Each row has a hidden value; after the row comes its tier, the name of the range that the value falls in. Each part has its own.
[ 362  107   25 -190 -181  410 -243  258  238  -14  -48  254    8 -136
  258   11  -78   78  -15 -111   74  -23   -2  156 -166 -109 -195  209
  -23 -436  262 -122 -147  -66  309   64 -330   73  340  112  -53  456
  150 -216  -19  199 -342 -100  -61] => Fh
[   0  -70 -449  213  -54  223   10  305  252 -183   99 -434  108  -23
  378 -207  -23  -42 -232    0 -315 -304  -11 -134  480  404  146 -453
 -368 -205  -33   92   78  194    9  250  -79 -183  330  -69 -194   -3
    8  -32  382  124 -371   74 -140] => jf
[  76  119  -31   71  196    8   67  292  240   24  -99    8  -57  -31
  294 -130  145  169   10  156  260 -241  113  245  -60  163  219 -174
 -602  231 -111   19 -288  445  200   26 -494  124  304   41   54   38
   27 -114  355  186 -422 -174 -318] => ds
[-213  -28  237 -251  286  439   18   88  294 -233   64  179  285  161
  320  115  188  248  -45  154  358  -28 -128  -45 -380 -188  163 -277
 -384  -73  -71   66 -439  344 -161  316 -307  275  676 -108  143  476
  111  -31  -50  117 -401 -559 -469] => jf
[ 335    4  -26  323 -271  -98 -461   54  123  259  -81   -1  -68 -146
  -21    3 -233  222   13 -196 -152   70 -131   13  645   98  141  -77
 -420  402   32  -38  158   -2  104 -226 -293  -98  100 -184   65  216
 -110 -315  357   67  -62  141  108] => ll
[ 443 -282 -128   97 -141  -86 -383  -33  -38  396 -208 -265 -103  254
  118 -429 -309 -131  328  -47 -203 -288 -136 -273   23  291   22 -492
   34   20   65 -290  330 -133  177 -105   42 -318   75 -344 -228 -117
  327 -172  -34 -193 -192  -37  212] => pp
[ 264   51 -445   81  478 -164 -312  514 -115   98   -5 -135   85  316
 -177 -148 -298 -268  161  105 -165 -267  163 -308 -111  188 -238  290
   82 -270    0  -93   81 -175   90 -271  192  -26 -273 -254  -39 -311
  121 -244  111   -5   55  253  205] => pp
[ 555 -246 -213  228   78  159  175   56  -66  -54  291  -39   15 -297
  288 -274  104  201 -331  149  108   74  407 -350  114  306 -277  119
  682 -180   82  327   64  345   90  -75  110   43  272 -332  262 -285
   -2  232  179  414 -518 -250  -29] => Zm
[ 117 -199  -38 -107  185   14 -123  190  275   -3  148 -179  193  280
   22 -186 -454  213  162  -76 -159 -170  -96 -223  100 -138   31 -196
 -127  -51 -162 -100   47  381    2   52 -182   25  470 -459 -120  121
  371 -359  453   25 -551   94    1] => pp
[ 133 -437  211   27 -118  176   67  187 -219   45  238  454  147  104
  264 -593  179  341  227  -67  -22 -134 -141  -57 -124 -359  -23 -263
  -45   68  164 -377 -288  416   29   48 -158   46  333 -318  -67  271
  348 -360  -39   69 -357 -143 -129] => Zm
[ 133  312 -364   -7  222  -74   79  -74  324   31  281 -134  122  173
 -155  120 -198   15  158  -55  -76 -433  296   52  137   91 -186  -83
 -273 -115  159  396   78  147  -78  -84 -225   11  324 -128   59   93
 -121 -100  193   61 -184  172 -365] => rd
[ 361 -376   80    1   44 -116   82 -242  112  317  304  224  177  -96
  225 -275  128  687  185  156  385   52  354  148  -76  108 -253   32
  218 -123  -47   69  128  419   12 -369 -442  298  238 -210   44  341
  430  397   -9  176 -591 -174 -388] => Fh
[ 155    3  107   90  444 -134 -102  132 -345   66  -27  261   15   27
 -210  266  209 -229   60   62  244  153   -1 -288 -325  -16 -188  151
   17  307  119 -104 -176 -177  -93 -297  424  -11 -215  -29  385 -225
 -239 -206   -9  -22  396 -544 -190] => ll
[ 281 -289  132  110   18  -61  172 -208   58  256   92 -112  149 -244
   31  141 -245  282   48 -170  182  236  177 -105  205   24 -404  114
  413 -164  110  161  248   28   23  -67  -98   38  425 -204   14   27
  121   77  702  236 -269 -411 -374] => ds
[-133  -14   15   98  302 -196   30  -68  -50   22    2  220   -1 -231
   16   58  289  245  121   44  444   97  236 -217   55   64  153  -95
 -321  282  -37  186 -144  178 -301 -342 -207  249  -33  116  164  262
   15  137  -91  138  207 -414 -273] => tb
[ 285  262   20  -87  -42 -108  349 -223  173  237  152   64   18  178
   44   -1  308  243  284 -153  454  -45  580  251 -371 -104 -108  364
  210 -128  142   22  107  144  272 -302    7    3  214   42  -31   59
  138  -94  -55 -169  101  -18 -300] => Bl
[ 433  113 -132  -52  153  210 -321  131   18 -177  -50  390   90   88
  415  107  279  -29 -201  211  164  163  186  -20 -246  188 -148  457
  181 -170   -8  -25  -60   50  253 -251  -19  244  112  130  378   96
   75  136 -255  213 -130 -232  -82] => jt
[ -44  116  -79  -94  127  -52  306   89  216 -108  207 -167   55   70
   99  155  332  -91  197 -154   19   -5  163  107 -215   33  -49  114
 -234 -344  152 -179   22   96   17 -124  290 -104    5  230 -118    6
  -21   43   39 -274  204  -34 -485] => Bl
[  81 -263  371   -1  200  299    4  293  123 -215  -39  319  198  226
  239  -10  140  355  -96  220  259  190 -145   81 -513 -103  -77  240
    3 -148   31 -233 -345  516  -10  117 -427  355  530 -270  139  141
  -13 -214  115  292 -458 -330 -288] => ds
[ 453 -359 -170  241  208 -140 -161  -83 -223   23  212   30   82  187
  143  -37   28 -183 -183  140 -144  150  -68 -380   72  197 -369   93
  458  177  -73  -41  257  195  104 -177  245   42   45 -281  494 -224
 -161  153  217   20 -107  -96  -87] => jt
[ -16  -67  -57  -84  -86  158   24   39  473 -282  110  -81  114  135
  239 -124  210  241 -158   45   83  -29  102   54 -164  320   41 -210
 -163 -310   96 -145   59  429  -34  124 -232   82  538  108  -36  308
   25   73 -181 -107 -303 -140 -274] => jf
[ -53  -58 -192  200   40 -129   -4  144  125   40  -66 -509  -56 -152
   48  -68  -84 -204   61 -242   33  111  118 -410  186  244  -47  -24
   81 -373  123   29  203 -180  -41   99  181 -111   27   85 -104  -67
 -170  164  258 -216  389  -60  -64] => tb
[ 119  191   49  130  -88  139 -306  375  326   42 -324 -214   77  300
   21  186 -152  -60  121 -128    5  -57  -60  226 -168  142   41  232
 -423 -399  100 -238  -55 -267  130   19 -162  -84  169   40 -192   51
 -125 -342  163  -68   90   77 -123] => jt
[ 318  -28 -286  132 -125  152 -302  307  229 -155  -89 -195 -126   46
  237 -174 -243 -181 -168 -105 -364 -141 -108 -218  290  199   39 -117
 -105 -206   14  -84   76   74  194   75 -163  -96  201  -31  -24   77
    4 -216  206   95 -283  170  159] => rd
[ -82 -118 -381 -110  210  103  110 -283   26  128  293  211  300  158
  371  -40  260  345   12  225  190 -216  156   -5  246  -43   21 -181
 -177  192 -226  225  200  387  -12 -210 -489  279  276 -165  -55  655
  444  207   11  210 -351   49 -285] => Gz
[-216  120 -216  204  178  -79 -174  292   89 -107   -1 -117  198   77
    0  234   99  -72  107  -81  -37  107    8  -46  118  200  -60  286
 -372 -318  162  -52   61 -128 -193 -105  -16  101  -97  138  -58   86
 -304  -15  114  -89  519  149 -251] => jt
[ -64 -171 -213  145 -126  339 -321  342  122 -287  101  128  142  194
  463 -470  314   39 -368  150 -196   38 -244 -169   59  241    7 -155
  -34 -198  210 -271  -49  300  128  423 -253  150  418  -49  155  343
 -248   58 -291 -168  -50   60   -6] => Fh
[ 467 -124  356  -53   36  -26  -92   13  -68  136 -179  293  -13  187
  407  194  106    6  391  -57  247  198  -99  194 -471 -237  -86  397
  -17  -15 -127 -337 -101  114  294 -376 -139  145  -13   59  115    1
  232 -173  224  145 -125 -186 -290] => Fh
[ 202 -367 -116    2  181   63 -347  257  284  112  364  -43  383   85
   48 -248 -370  550  -89  182    5   64  -23  -83  153  120 -294   91
  129 -248  -81  -19  150  451    8   58 -438  308  450 -540   63  330
  201   60  342  102 -691  213  -14] => jf
[ 323 -103 -593   64  -45  117 -242  187   24   49  149 -164  157   79
  688 -344  -54  -40  212   62 -316 -361   68  -64  343  314   27 -179
 -164 -341 -115   34  240  154  194 -134 -167  -22    1  -85 -244   38
  438  121  153  183 -387  397   -6] => jf
[  86  303   34  -69   86  -21  233   43  287 -116  -35  133 -306 -319
 -132  110  290   62 -180 -150  241   25  309  -17  133 -140  278   84
 -433  317   38   53 -223  214  127 -246  -16  -41  159  213  158  322
   17  -74  -49   34  -33 -278 -120] => Zm
[  53  -38   70 -103  620 -318  285   43 -151  183  122   19 -101 -120
 -230   79  157 -105  344   27  461  -81  278 -283 -404 -154  -61  -25
 -135  183  -80   59 -240   88 -137 -377  290   43 -251  -11  177 -101
  144   89   49  -59  115 -444 -319] => tb
[ 278 -129  267  -75  300  357  -43  241  -96  -13  -77  204  216   89
  489  201  183  -12  -34  164  275  151 -119   -2 -400 -146  -67  144
    3  -48 -171 -101 -368   10  202   44  129  102  257 -112  251  -79
  192  -53  318  263 -372 -643 -401] => tb
[ 298   26 -347 -147  436   -4 -325   96  239  -99  123 -327  182  475
   40  307 -217 -221   26  190 -135  -53  -10 -282 -230  276 -110  161
   68 -243 -238  -18  301  104    6 -248  242   18    0 -268  111 -141
   98  -13   34  -96 -191  184   28] => jf
[  75   65   99   11  132  246 -128  264  292 -310  -12  159  127  190
  404   28  236   35  -87  107   47   25  -77  124 -216   23   90  115
 -403 -193  -19  -77 -353  294   64  127 -222  223  390   67  277  169
 -119   84  -43   76 -242 -170 -404] => jf
[ 389   20  224 -192  452   57    2  137 -210  163 -115  511  101   32
  -58  400  123  -34   28   56  276  235  150   58 -289 -415 -268  728
   94   72 -112 -195 -209 -268  297 -524  281  102  -95  -46  242  118
  440  -76  172  257 -119 -506 -246] => ll
[-126 -232  -61   -5   16   93 -199  324 -163   33 -147   54    0   83
  105 -194  177 -233  118 -117 -168   -4 -274 -238  -53  -19   28 -195
 -235 -203  167 -545  -20 -309   24  -12  221 -165 -172  137 -264  284
  211 -154 -196 -276  326 -198  -24] => Bl
[-128  192 -146  183  308  -88  285   81   66  100  220  173  152  -44
 -108  -99  365  450  -12  167  535 -132  533  103  -73  106  -51  160
 -161  102  147  342 -178  323 -139 -148 -384  278  203  -97  113  154
 -205   33  -20  151   60 -110 -357] => Fh
[ 376   54  193  -48  547 -163 -106  295 -338  110 -106  491 -107   30
 -226  317   94 -288  154  -31  228  247   99 -170 -393 -476 -278  802
   98   69  -67 -206 -339 -309  189 -583  341  162 -467   56  409  -10
  114 -127   34  109  281 -293 -107] => Fh
[ 195  356 -121   72   73  -99 -327  394  187   69 -294   -4  -43   79
  182  -52 -214 -168  383 -164  193 -228  203  117 -179   76  -41  267
 -374 -358   94   24 -197 -182  203  -77 -393  143   34  291   -4   16
  -51 -202  172   73  174  118 -109] => Gz
[ -99 -191   30  -18  299  -72  170 -194  -23  100  154  -12   77 -168
  -13   20  293  284   38   58  216  160  149 -327  145   65  191 -267
 -119  275  -29   52   61  183 -255 -247  250  -21  104 -222    7  139
  251  198  -53  -72   10 -526 -259] => rd
[  61    2 -348  124  224    4  237  137  288 -158  487 -179  257    4
  134   -4  136  358 -118  132  -89 -135  271   75  327  225   17   40
 -284  -37  -74  235   79  626 -108 -137  -98   82  281 -294   21  -22
  -11   74  350  182 -451  263 -323] => jf
[ 195 -268  184    2   -1  236  258  284  169  -59  167   88  102 -219
  548 -303  109  345   12  -24  205   18   78  120  -63 -170  -52   15
  -54 -264  -58  -38 -334  492  211  182 -351  191  480  -63   15  171
  267   79  479  307 -680 -231 -409] => Zm
[ 422   10 -428  203  311 -372  -68    3   19  261   79 -351  -60  222
   60 -113  -22  -77   96  140   49 -110  380 -208   62  404  -63  162
  204   60 -229  107  367  126  199 -434  144  -35 -227 -208  111 -377
   86  165  196 -106  -26  220   34] => rd
[ 155  257 -267  -39  559 -107   16  151  175  -93  -48 -118  131  337
  134  319  147 -149   96  203  130    2  333   -8 -243  164  -29  620
 -106 -271 -208   98   62   42   94 -418  123  170 -115  -24  117 -194
  100  252   28   69   53   83 -264] => Zm
[ 408 -118  109  237  120  -18 -231  167 -266  128  -85  208  -81  191
  -33   93  209 -136   52  -10  -11  194   -6 -154 -224  -51  -96  328
  131  -42   20 -250 -129 -300   49 -409  341  -38 -368  -68  219 -106
  -42 -139 -178  -57  268 -203  -67] => ds
[ 192   46 -125  220 -112   10  314  117    4 -103  175  136 -327 -323
  -78 -302  388   77 -156 -161   12  -45  353 -159  169  -34   92   57
  -18   33  302   39 -172  264   27 -177   52  -79    7   39   65  126
 -142  -67 -226   45   81  -10    0] => ds
[ 400  -65  -27 -164   55  254 -250  144  113 -202  307  418  107  -74
   55  311  -27  150  -82  -51 -194  279 -105  -27   64 -320 -233  619
   47 -241   78 -124   -6  231   60 -363  -73  229   46 -160  177  491
  134 -126  -47  267 -287  255   20] => jf
[ 140   43  107  292    5  -66  -55   21  202 -201   75  124  -90 -210
   -8  114  266  150 -360  -92   91  357  134 -133  288   98   29  179
 -113  172   59  113 -133  163  -58 -114  -17  130  193  129  503  156
 -423  157   49    7  119 -298 -278] => Zm
[ 341 -216   83  -52 -174   79 -201 -234  -98  290  -92   38 -382 -205
   68  125  -23 -249  -29 -162  -18   64 -449 -296  145 -187  100 -495
 -126  615    2 -232  140   30  246  -71  -54 -220   20  -51  115  435
   14 -304  149 -104  -75 -266  142] => ds
[ 289  224 -323  324   32 -237   28   78   24  -60  290  267   36  138
  -89  -92  158   96 -189  -76  -23 -168  411   83  300   69 -222  230
  -43  240   53  190  -15  218  121 -286 -166  107   96  107  417   36
 -294 -234  194   90   47  190 -212] => ll
[-141   24   84   97  185  -86  556  -54 -237  -41  -94  147 -184 -155
  281 -228  651 -159  130 -112  489    7  354 -260 -243 -167  178  -39
  -20  168   91   24 -301  138   51  -44  194   21   76  264  132  -36
   12  165  -99  -42  433 -564 -355] => tb
[ 332 -297  406  -31  231   23 -281  138 -276  177 -109  315  111  269
  -85   55 -103 -130  182  -45   72  209 -286 -239 -435 -296 -292  146
  223   88   81 -427 -167 -220  103 -108  318  -25   85 -266  275  -62
  100 -320  100  -92   31 -536 -132] => Fh
[ 242  -53   78  282 -251    0 -449  421  331  228 -398 -204 -110    3
   -1 -296 -528  149  114 -145  -30 -153 -174  105  204  173   41  -55
 -413  -97  143 -190  -14   33  224  165 -725  -11  381 -197 -192  151
 -112 -385  443  127 -294  197  163] => Zm
[ 420  -95 -478 -226  543 -196  102   11    0  -78  619    9  187   79
  -88   84  -98   29  107  126 -179 -121  346 -301  -10   70 -385  252
  343 -164  -95  125  295  394  -52 -561  377   60 -140 -298  129 -146
  376   63  117  116 -403  206  -87] => Bl
[ 214  -51  -22  172  -16 -152 -266  220  144  -17 -248 -326 -219  -58
 -341   56 -497 -363   81 -353 -354  -93 -175 -387  318   80   21 -206
 -322   -1  134 -169   74 -244  -66  -78  223 -339   63  -71  -47  -99
  -87 -371  330  -60   81  -95  134] => jt
[ 293 -110  -97  217  -54 -223 -502  388 -288  195  -84  251 -153  -56
  112 -376 -116  -83  357 -217  -17   24  -54 -282   57 -102  -54  139
  -21  -17   86 -281  -78 -125  127 -290 -159  105 -390   88   44  119
   48 -344   -1  -56  361  222  283] => Bl
[ 458 -170   59   35  -59   32  -45    0  194  181  212 -135  -83 -183
 -115  -50 -202  107  173 -168 -130 -150   57  -65  115  -11  -99 -242
 -175 -185  105   32  -55  -17  -68 -205  119 -204   73 -210   -7  121
  170   18   58   32 -442 -124 -211] => Gz
[-166    1 -101   -2  340  262  202  148   95 -285  161  244  274  -66
  411  195  569  239 -456  246  259  223  169   24   51   99    1  157
 -119   -8 -131  104 -193  257    9    9  -76  282  302  169  248  290
   28  255  142  216 -174 -510 -539] => pp
[ 221   28 -401  182  256 -125 -109  293  243  223 -108 -523  192  195
   83 -233 -393   57  312   76   81 -313  458  -73  -26  464 -199  261
   79 -744   12  225  226 -113   29 -114 -203   51  107 -271 -311 -293
  208  229  261  140 -191  272  -67] => jf
[ 112   32  154   -8 -189   54  246  -70  203  -36  -23  -76 -392 -168
  164 -250  232  -76   64 -233  348  -48   69 -208 -243 -181  239 -265
  -95  164  143  -34 -192  436  169  186 -203  -26  357   95  120  258
 -195 -131  -91 -158   35 -134   -5] => jf
[ 437 -243 -268  -68  387  -10 -137  229 -190   83  201   79  116  196
    6  -64 -297 -214  135   76 -273 -278  -54 -277   -2 -119 -315   29
   85  -57 -128  -89   27   38  102 -290  183  -49  -86 -340   72  -70
  397 -185  278  218 -456   50   -3] => tb
[  38  155 -297   -3  238  -73 -505  285  467   39  115  -75  195 -150
 -111  188 -287  377  157    8 -174   18  147   85  476  238   33  260
 -630 -452   -4  153   85  -92 -241 -409 -355  227 -113  -42 -161  471
  213  236   -8   93 -159  307 -162] => rd
[ 287 -323   62   95   61  -25   83  -74 -246   73  -90  188 -340 -224
  361 -327  315 -202  -67   52   98   85 -155 -372   74 -132  159 -174
   -4  549  -63 -181  -75  394  289  -86   -7   -4   72 -126  303  108
   93  187    7   68 -140 -282   63] => Gz
[ 112  -49   89 -209  192  168  423 -352  279  -11  342   40  189   27
  256  112  286  369   49  117  440 -114  299   71 -281  -36  -13 -259
  -46   31  -70  290  -89  528  -82  -32 -144  134  594 -147  139  247
  214  191   51  141 -555 -458 -598] => jt
[ 214 -255  -76   57  140  131 -218  387   93  189  -91 -271  140  289
  221 -162  -96   88  186  140  -65 -162 -101   -2 -152  171  101  -70
 -248 -316 -195 -303    7  -26   85 -137   -7  -98  -63 -315 -324  -32
  398  -90  111    0 -382   70  -29] => ll
[ 332 -200   67  157   -6  -47   47  -45  -80  -10   99  326 -100  142
  136 -462  378  139  -84   95  106   -2  182 -140 -180   49  -44  -22
  205  178  127 -166 -100  351  130 -151   -7   66  212 -145  324   33
    4   79 -363  -66 -131 -232 -102] => Bl
[ 641   75    4  -86  176  188   67   50  248   86  125   66   80 -232
  402   64  -33  286  -26   83  276   -1  465  131   -8   13 -112  330
  115 -242 -189  341 -170  174  295 -255  -73  133  320 -128  225  -27
  423  280  333  456 -789 -311 -328] => Gz
[  -1 -308  -60  165  325   71 -341  407 -455 -107 -312  328  183  487
  266  -40  286 -363   51  130 -232  147 -273 -294 -166  -77  -33  372
  -62 -207 -128 -559 -108 -407   18 -314  335   69 -393    7   13   25
  288  -16 -248   -6  401 -178  -44] => tb
